Each row has a name. Each piece below is followed by the name of the row it came from, unless a question asks for something else. Each question is about the rows just above it. Places in a row count from 1.

-44, -2, -50, -3, -45, -14 -> nid
-8, 1, 9, -4, -4, -8 -> Soti
9, 2, -37, 9, 9, -1 -> Nuge
-45 is at row and place | nid, 5
Where does -7, 1, 9, -4, -4, -8 differ from Soti, and what was there? | 1, -8
key -> tag
-3 -> Z_155
-1 -> Z_955
-2 -> Z_43
-4 -> Z_505
9 -> Z_594
The tag of nid, keyed by place 4: | Z_155
The value that Nuge holds more than once: | 9
Where do -8, 1, 9, -4, -4, -8 appear? | Soti

22, -1, 7, -5, -7, -5, 8, -14, -11, -10, 9, -8, -14, -18, 0, 12, -38, 10, 3, 11, 10, -11, -4, 1, -14, 12, -12, 8, 7, -12, -16, -8, 8, -14, 17, -4, 14, 15, 19, -4, 16, -4, 4, -27, 12, -2, -14, 10, 13, -23, 4, 4, 9, 7, 19, -5  geti
27, 2, -8, 8, 11, 3, 6, -18, -17, 16, 19, -11, 7, -13, 10, 14, -10, 1, -12, 10, -14, -13, -9, 7, 20, -12, -3, -4, -14, 5, -13, 13, -14, -5, -5, -13, -12, -9, 5, 2, -5, -16, 3, 2, 10, -3, -3, 2, 16, -16, 8, 5, -6, -25, -3, 0  Fak
26, 18, 5, -3, -4, -4, 8, -17, -14, -6, 12, -10, -12, -13, 2, 14, -38, 10, 1, 13, 7, -13, -6, 2, -10, 10, -12, 7, 4, -10, -18, -5, 5, -14, 15, -6, 11, 13, 19, -3, 14, -7, 4, -26, 14, -3, -14, 10, 15, -25, 5, 5, 7, 1, 18, -4  lebe
-25, -1, 7, -7, -10, -3, -6, 17, 16, -14, -18, 10, -6, -14, -9, -13, 11, -1, 11, -9, 12, 12, 8, -6, -18, 10, 3, 4, 13, -4, 12, -11, 12, 5, 4, 11, 10, 8, -5, -1, 4, 15, -3, 0, -9, 3, 3, -2, -15, 15, -7, -5, 5, 22, 2, 0  vokep
27, 2, -10, 9, 13, 4, 6, -18, -18, 19, 20, -11, 10, 20, 11, 14, -7, 0, -14, 10, -17, -14, -9, 7, 24, -14, -2, -6, -16, 7, -13, 15, -16, -4, -8, -13, -14, -12, 4, 2, -7, -18, 3, 5, 9, -3, -1, 1, 16, -15, 8, 5, -8, -28, -5, 1  Tonos
-26, -2, 12, -11, -15, -5, -5, 17, 17, -22, -20, 10, -13, -25, -12, -13, 1, 2, 15, -8, 20, 13, 9, -8, -29, 18, 0, 8, 19, -10, 11, -18, 19, 1, 12, 13, 18, 16, 0, -3, 10, 18, -2, -11, -8, 3, -1, 0, -15, 12, -8, -5, 10, 11, 9, -2  dekav
-28, -2, 10, -9, -13, -4, -6, 19, 18, -19, -20, 11, -10, -20, -11, -14, 8, 0, 14, -10, 17, 14, 9, -7, -24, 15, 2, 6, 17, -7, 13, -15, 16, 4, 8, 13, 14, 12, -4, -2, 7, 18, -3, -5, -9, 4, 1, -2, -17, 15, -8, -5, 8, 29, 5, -1  tabag
-23, -2, 9, -9, -13, -4, 16, 15, 15, -18, -18, 9, -10, -20, -10, -12, 3, 1, 13, -8, 16, 11, 8, -7, -23, 14, 1, 6, 16, -7, 10, -15, 15, 2, 9, 11, 14, 13, -1, -3, 8, 16, 16, -7, -7, 3, 0, 0, -14, 11, -7, -4, 8, 27, 7, -1  zaso
-18, 1, -9, 7, 9, 6, -7, 11, 9, 13, -6, 7, 16, 21, 2, -10, 38, -11, -5, -10, -13, 9, 3, 0, 18, -15, 12, -9, -9, 13, 15, 11, -10, 14, -19, 2, -17, -18, -19, 4, -17, 2, -3, 29, -11, 2, 15, -10, -11, 21, -3, -3, -10, -11, -20, 5  viti
23, 1, -7, 6, 9, 3, 6, -16, -15, 14, 17, -9, 6, 14, 8, 12, -9, 1, -10, 9, -12, -12, -8, 6, 17, -10, -3, -4, -12, 4, -11, 11, -12, -4, -4, -10, -10, -8, 5, 1, -4, -14, 3, 1, 8, -3, -2, 2, 14, -14, 7, 4, -5, -21, -2, 0  Ginu
22, -1, 9, -6, -8, -6, 8, -14, -12, -12, 8, -9, -16, -21, -1, 12, -42, 12, 4, 12, 13, -11, -4, 0, -18, 15, -13, 9, 9, -14, -17, -10, 10, -15, 20, -3, 17, 18, 21, -4, 18, -3, 4, -31, 13, -2, -16, 11, 13, -24, 4, 4, 10, 9, 22, -5  Gage
Changed dekav: -26, -2, 12, -11, -15, -5, -5, 17, 17, -22, -20, 10, -13, -25, -12, -13, 1, 3, 15, -8, 20, 13, 9, -8, -29, 18, 0, 8, 19, -10, 11, -18, 19, 1, 12, 13, 18, 16, 0, -3, 10, 18, -2, -11, -8, 3, -1, 0, -15, 12, -8, -5, 10, 11, 9, -2. Place and old value: | 18, 2
Which row holds -23, -2, 9, -9, -13, -4, 16, 15, 15, -18, -18, 9, -10, -20, -10, -12, 3, 1, 13, -8, 16, 11, 8, -7, -23, 14, 1, 6, 16, -7, 10, -15, 15, 2, 9, 11, 14, 13, -1, -3, 8, 16, 16, -7, -7, 3, 0, 0, -14, 11, -7, -4, 8, 27, 7, -1? | zaso
The row with 22, -1, 9, -6, -8, -6, 8, -14, -12, -12, 8, -9, -16, -21, -1, 12, -42, 12, 4, 12, 13, -11, -4, 0, -18, 15, -13, 9, 9, -14, -17, -10, 10, -15, 20, -3, 17, 18, 21, -4, 18, -3, 4, -31, 13, -2, -16, 11, 13, -24, 4, 4, 10, 9, 22, -5 is | Gage
tags:
-10 -> Z_861
-4 -> Z_160
-11 -> Z_213
7 -> Z_448
-5 -> Z_751
13 -> Z_353
Join lebe by its entry at place 30: | Z_861
Where do 22, -1, 7, -5, -7, -5, 8, -14, -11, -10, 9, -8, -14, -18, 0, 12, -38, 10, 3, 11, 10, -11, -4, 1, -14, 12, -12, 8, 7, -12, -16, -8, 8, -14, 17, -4, 14, 15, 19, -4, 16, -4, 4, -27, 12, -2, -14, 10, 13, -23, 4, 4, 9, 7, 19, -5 appear? | geti

34, 44, -18, -12, -22, -3, 15, 29, 14 = suda
-14, -14, -3, 14, 5, 11, -7, -11, -1 = Lumaz
-29, -38, -16, 11, 36, 16, -12, -35, -23 = nop
-14, -14, 9, 14, 5, 11, -7, -11, -1 = mebu
-8, -29, -21, -28, -14, -6, -3, -8, 7 = lav
36 is at row and place | nop, 5
Where do -14, -14, 9, 14, 5, 11, -7, -11, -1 appear? | mebu

15, 20, 36, 41, -19, -37, 8, 20, 16, -10, -30, 42, 14, 48, 18 -> zatur
-9, -17, -16, -38, 17, 30, 26, -20, -19, 14, 4, -21, 50, -13, 39 -> Nebi
-24, -12, -12, 6, 2, -4, -14, -7, -7, -1, -17, 2, 6, 1, 6 -> Livo
-9, -17, -16, -38, 17, 30, 26, -20, -19, 2, 13, 6, -30, -2, -28 -> Nodi
Changed Nodi: -8, -17, -16, -38, 17, 30, 26, -20, -19, 2, 13, 6, -30, -2, -28. Place and old value: | 1, -9
Row and place of 18 in the named rows: | zatur, 15

-20, 20, -1, -22, 41, 32, -25, 34, -14, -16, -9, 21, 28, 29 -> Lipu
5, 7, -3, 23, -2, 1, 6, -10, 17, 0, 21, -1, 1, -1 -> vosi
-11, 28, 16, 15, 5, -2, -13, -6, 10, -6, 12, -6, -7, -6 -> libi
-14, 31, 14, 20, 7, 0, -17, -9, 14, -8, 18, -5, -6, -5 -> Fudol
5, 17, -3, 23, -2, 1, 6, -10, 17, 17, 0, 17, -10, -6 -> pofu
0, 0, -15, 0, 20, 23, 0, 16, 2, -6, 7, 22, 24, 22 -> rusop
-22 is at row and place | Lipu, 4
Where in the named rows is -7? | libi, 13
Where do -11, 28, 16, 15, 5, -2, -13, -6, 10, -6, 12, -6, -7, -6 appear? | libi

30, -8, 32, -1, -20, -15, 31, 37, -3, -1, -18, -26, -5, -7, -3, -6, -15, -26, -22, 24, -15, 1, 24, 20, 11, 19 = nuzu
17, -24, 15, -24, -35, -23, 14, 8, -29, 32, 23, -26, 27, -23, -16, -22, 19, 19, 23, 11, 23, -28, -10, 21, -33, 5 = Gakat
9, -3, 30, 1, -39, -34, 33, -5, -2, 33, 26, -42, 11, 2, -18, 8, 21, 19, 20, 4, 30, -22, 26, 4, -5, -8 = Debi
22, -11, 9, -9, 11, 3, 13, 31, -2, -19, -24, 6, -6, -7, 3, -14, -29, -26, -25, 25, -21, 19, 4, 25, 0, 23 = zib
-4, 35, 11, 26, 1, -8, 16, 4, 37, -15, -11, -5, -34, 26, -1, 28, -17, -15, -14, -10, -9, 8, 26, -23, 32, -22 = zul
17, -24, 15, -24, -35, -23, 14, 8, -29, 32, 23, -26, 27, -23, -16, -22, 19, 19, 23, 11, 23, -28, -10, 21, -33, 5 is in which row? | Gakat
One entry of zul was changed: -4, 35, 11, 26, 1, -8, 16, 4, 37, -15, -11, -5, -35, 26, -1, 28, -17, -15, -14, -10, -9, 8, 26, -23, 32, -22. Where, and from what? | 13, -34

-6, 5, 1, -21, 24, 18, -8, 28, -15, -8, -14, 18, 18, 18, 8, 19, -11, -9, 16, -21, 10, 17, 1, 7, 5, -14, -12, 7, -11  kopo
6, -9, -13, -7, 15, 18, 7, 18, -4, -2, -1, 19, 20, 19, -8, 17, -6, -10, -2, -10, -3, 16, -11, -8, -8, -1, 2, 20, -5  nado
-5, 15, 3, 14, 4, 3, -6, -5, 10, -4, 13, 0, 0, 0, -1, 4, 3, 15, -5, 14, -5, -3, 15, 9, 13, 13, 16, 2, -7  vozo
-14, 13, -4, -13, 30, 25, -18, 23, -8, -12, -4, 23, 23, 23, 2, 26, -17, 2, 8, -15, 0, 18, 9, 7, 12, -4, 0, 9, -25  Suz
-24, 41, 33, -7, 15, -3, -30, 7, -7, -12, -8, -7, -12, -8, 30, 2, -2, 20, 25, 1, 20, -7, 39, 37, 39, -9, -6, -24, -12  puler
-24, 41, 33, -7, 15, -3, -30, 7, -7, -12, -8, -7, -12, -8, 30, 2, -2, 20, 25, 1, 20, -7, 13, 1, 9, 30, 32, 8, -4  Pena
-12, 14, 0, -8, 24, 18, -15, 17, -5, -10, -1, 17, 16, 16, 3, 20, -12, 5, 6, -9, 0, 12, 11, 9, 13, -1, 2, 6, -19  toda
5, 0, -3, 7, 2, 4, 7, 2, 5, 0, 8, 4, 5, 3, -4, 4, 4, 2, -5, 6, -3, 2, 0, 0, 0, 8, 9, 10, 1  dolin
14, -4, 7, 6, -10, -10, 17, -2, 3, 6, 2, -9, -8, -9, 3, -10, 15, -2, 1, 9, 7, -6, -2, 3, -3, 1, 1, 2, 18  nubid
-6, 5, 1, -21, 24, 18, -8, 28, -15, -8, -14, 18, 18, 18, 8, 19, -11, -9, 16, -21, -25, 17, 1, 7, 5, -14, -12, 7, -11  Peri
Changed puler: -24, 41, 33, -7, 16, -3, -30, 7, -7, -12, -8, -7, -12, -8, 30, 2, -2, 20, 25, 1, 20, -7, 39, 37, 39, -9, -6, -24, -12. Place and old value: | 5, 15
Changed kopo: -6, 5, 1, -21, 24, 18, -8, 28, -14, -8, -14, 18, 18, 18, 8, 19, -11, -9, 16, -21, 10, 17, 1, 7, 5, -14, -12, 7, -11. Place and old value: | 9, -15
key -> tag
24 -> Z_170
4 -> Z_315
-8 -> Z_21
-21 -> Z_738
Join kopo by its entry at place 5: | Z_170
Where does -24, 41, 33, -7, 15, -3, -30, 7, -7, -12, -8, -7, -12, -8, 30, 2, -2, 20, 25, 1, 20, -7, 39, 37, 39, -9, -6, -24, -13 differ from puler, and what was there? | 29, -12

-9, 9, 24, -12, 31, -10, -29, -22, 32, 18, -12, 26, 12, -27, 18, -9, -14, -8, 9, 5, 8, 19, 16, -10, -8, 20, -8, 13, 6, 28, 26, 30, -8 : bof
14, 9, -22, 18, -22, 15, 27, 23, -24, -26, 17, -4, 10, 28, -1, 14, 7, -22, 11, 16, 12, -26, 8, 7, -8, -25, 11, -19, 9, -22, -22, -23, 19 : fome
-5, -14, 30, -8, 30, -7, -11, -10, 31, 37, -4, 1, -15, -12, 3, -6, -4, -10, -17, -21, -18, 31, -11, 11, 13, 26, 5, 26, -14, 30, 34, 30, -11 : vigad
-12, 24, -7, -13, -16, -11, 11, 15, -20, -15, -16, 13, 17, 18, 25, -10, 1, -9, 20, 23, 21, -7, 15, -3, -22, 3, 26, 3, 20, -23, -13, -18, -8 : Pur
18, -11, -7, 20, -4, 17, 21, 15, -4, -2, 23, -14, -8, 19, -13, 16, 7, 18, -9, -6, -9, -8, -8, 17, 7, -14, 23, -7, -8, -1, -2, -3, 17 : delo
-3, 29, -10, -2, -5, -1, -5, 1, -7, -23, -6, 26, 30, 0, 22, -2, -6, 5, 30, 33, 30, -15, 29, -14, -7, -8, -12, -12, 24, -10, -11, -7, 6 : Zelo
-5, 8, 17, -6, 26, -5, -23, -17, 26, 12, -6, 22, 12, -21, 14, -5, -11, -2, 9, 7, 8, 13, 15, -8, 12, 13, -4, 7, 5, 23, 21, 25, -2 : lelu
3, 5, 15, 3, 29, 3, -25, -21, 31, 10, 3, 22, 13, -26, 7, 3, -13, 7, 9, 7, 8, 8, 17, -9, 21, 5, 4, -1, 3, 29, 21, 29, 7 : des
-2, 24, -8, -1, -4, 0, -3, 2, -6, -19, -4, 21, 25, 2, 19, -1, -5, 5, 25, 27, 25, -13, 24, -11, -6, -7, -9, -10, 20, -9, -9, -6, 5 : vamu
-19, 23, 18, -22, 19, -19, -26, -16, 18, 8, -25, 32, 21, -20, 31, -18, -13, -16, 20, 18, 20, 15, 23, -15, -3, 23, -22, 14, 17, 12, 16, 17, -16 : Suzup
-6, -14, 40, -10, 46, -8, -29, -26, 49, 45, -6, 11, -11, -31, 5, -8, -12, -10, -15, -21, -16, 38, -5, 4, 24, 32, 4, 28, -14, 46, 46, 47, -11 : Fesa
asked: -12, 24, -7, -13, -16, -11, 11, 15, -20, -15, -16, 13, 17, 18, 25, -10, 1, -9, 20, 23, 21, -7, 15, -3, -22, 3, 26, 3, 20, -23, -13, -18, -8 | Pur
asked: -19, 23, 18, -22, 19, -19, -26, -16, 18, 8, -25, 32, 21, -20, 31, -18, -13, -16, 20, 18, 20, 15, 23, -15, -3, 23, -22, 14, 17, 12, 16, 17, -16 | Suzup
Which row holds -3, 29, -10, -2, -5, -1, -5, 1, -7, -23, -6, 26, 30, 0, 22, -2, -6, 5, 30, 33, 30, -15, 29, -14, -7, -8, -12, -12, 24, -10, -11, -7, 6? | Zelo
tags:
16 -> Z_952
-6 -> Z_538
46 -> Z_718
-11 -> Z_602
-12 -> Z_112
-5 -> Z_269
-9 -> Z_86
Join Zelo by its entry at place 31: | Z_602
asked: -2, 24, -8, -1, -4, 0, -3, 2, -6, -19, -4, 21, 25, 2, 19, -1, -5, 5, 25, 27, 25, -13, 24, -11, -6, -7, -9, -10, 20, -9, -9, -6, 5 | vamu

27, 37, 24, 25, 33, 27 -> pup
26, 36, 35, 36, 29, 26 -> Defiz
39, 28, 32, 30, 28, 31 -> Dubis
25, 27, 26, 27, 35, 27 -> lenab
38, 27, 33, 32, 28, 33 -> Fuz
39, 27, 38, 31, 24, 38 -> dul
tags:
27 -> Z_275
33 -> Z_271
35 -> Z_668
29 -> Z_619
Look up the entry of pup at place 5 in the table: | Z_271
asked: 26, 36, 35, 36, 29, 26 | Defiz
Which row holds 27, 37, 24, 25, 33, 27? | pup
asked: 25, 27, 26, 27, 35, 27 | lenab
asked: 39, 28, 32, 30, 28, 31 | Dubis
Repeated in Dubis: | 28

-45, 1, 16, 5, 40 : Zise
-7, 15, 35, 3, -22 : Gib
19, 5, 28, 31, -3 : Suro
-5, 5, -3, -11, -12 : buvuf
0, 12, 27, 11, -8 : Dip
8, 8, 8, 8, -1 : fik
-13, 18, 40, 7, -18 : labol
22, 22, 22, 5, -45 : Bopog
Repeated in fik: | 8
Repeated in Bopog: | 22
One entry of Gib was changed: -7, 15, 34, 3, -22. Where, and from what? | 3, 35

3, -1, -3, 7, -1, 3, 3, 3, 3  rega
-54, -15, -1, -24, -24, -19, 5, -6, -16  gelo
-23, -11, 0, -1, -14, -5, 7, -8, -10  mivi
-11, -3, -17, -2, -5, -7, -8, -11, -22  tupez
-11, 2, -2, -19, -3, -9, -2, -9, 5  sirog
-15, -7, -9, -2, -12, -6, 3, -8, -11  Gosef
-35, -5, -3, -35, -12, -16, -3, 0, -35  ren
2, 5, -4, -5, 6, -2, -8, 2, -4  dut
-9, 0, -12, -3, -1, -5, -9, -7, -17  lekel
Table of tags by key:
1 -> Z_628
-4 -> Z_495
-5 -> Z_728
-12 -> Z_461
-16 -> Z_522
0 -> Z_676
-17 -> Z_964
Join ren by its entry at place 6: | Z_522
Repeated in tupez: | -11
One entry of rega was changed: 3, -1, -3, 7, -1, 3, 3, 3, 4. Where, and from what? | 9, 3
Repeated in gelo: | -24
asked: 3, -1, -3, 7, -1, 3, 3, 3, 3 | rega

-34, -1, 0, -19, -28, -31, -17, 11, 20, 33, 12, -19, -22, -37, -39, -34, -24, -34, -34  fabag
-5, -2, -11, -45, 9, -29, 41, 20, -3, -31, -16, -31, 10, 15, 33, 9, -5, 7, 9  Reg
-10, 9, -4, -14, 7, -13, 12, 4, 5, -14, 0, -8, 7, -5, 3, -2, -10, 8, -6  rutir
1, 13, -30, 16, -28, 1, -26, -39, 20, -7, 10, -16, 38, -2, 0, -12, -3, -24, 5  zud
29, -20, -8, 4, 4, 20, 19, -9, -24, 31, -22, -1, 16, 40, 51, 29, 26, 16, 44  Memaz
40, 4, -19, 24, 1, 30, 4, -24, 2, 19, -4, -5, 46, 43, 42, 21, 27, 19, 38  Biri
-24, -6, -14, -19, 2, -21, 13, -13, -6, -6, -12, -9, 10, -11, 16, 6, -18, -28, 7  nuza
-34, -1, 0, -19, -37, -31, -17, 11, 20, -32, 12, -19, -22, -37, -39, -34, -24, -34, -34  Voduk
One entry of zud was changed: 1, 13, -30, 16, -28, 1, -26, -39, 20, -7, 10, -16, 38, -2, 0, -11, -3, -24, 5. Where, and from what? | 16, -12
Row and place of -20 in the named rows: | Memaz, 2

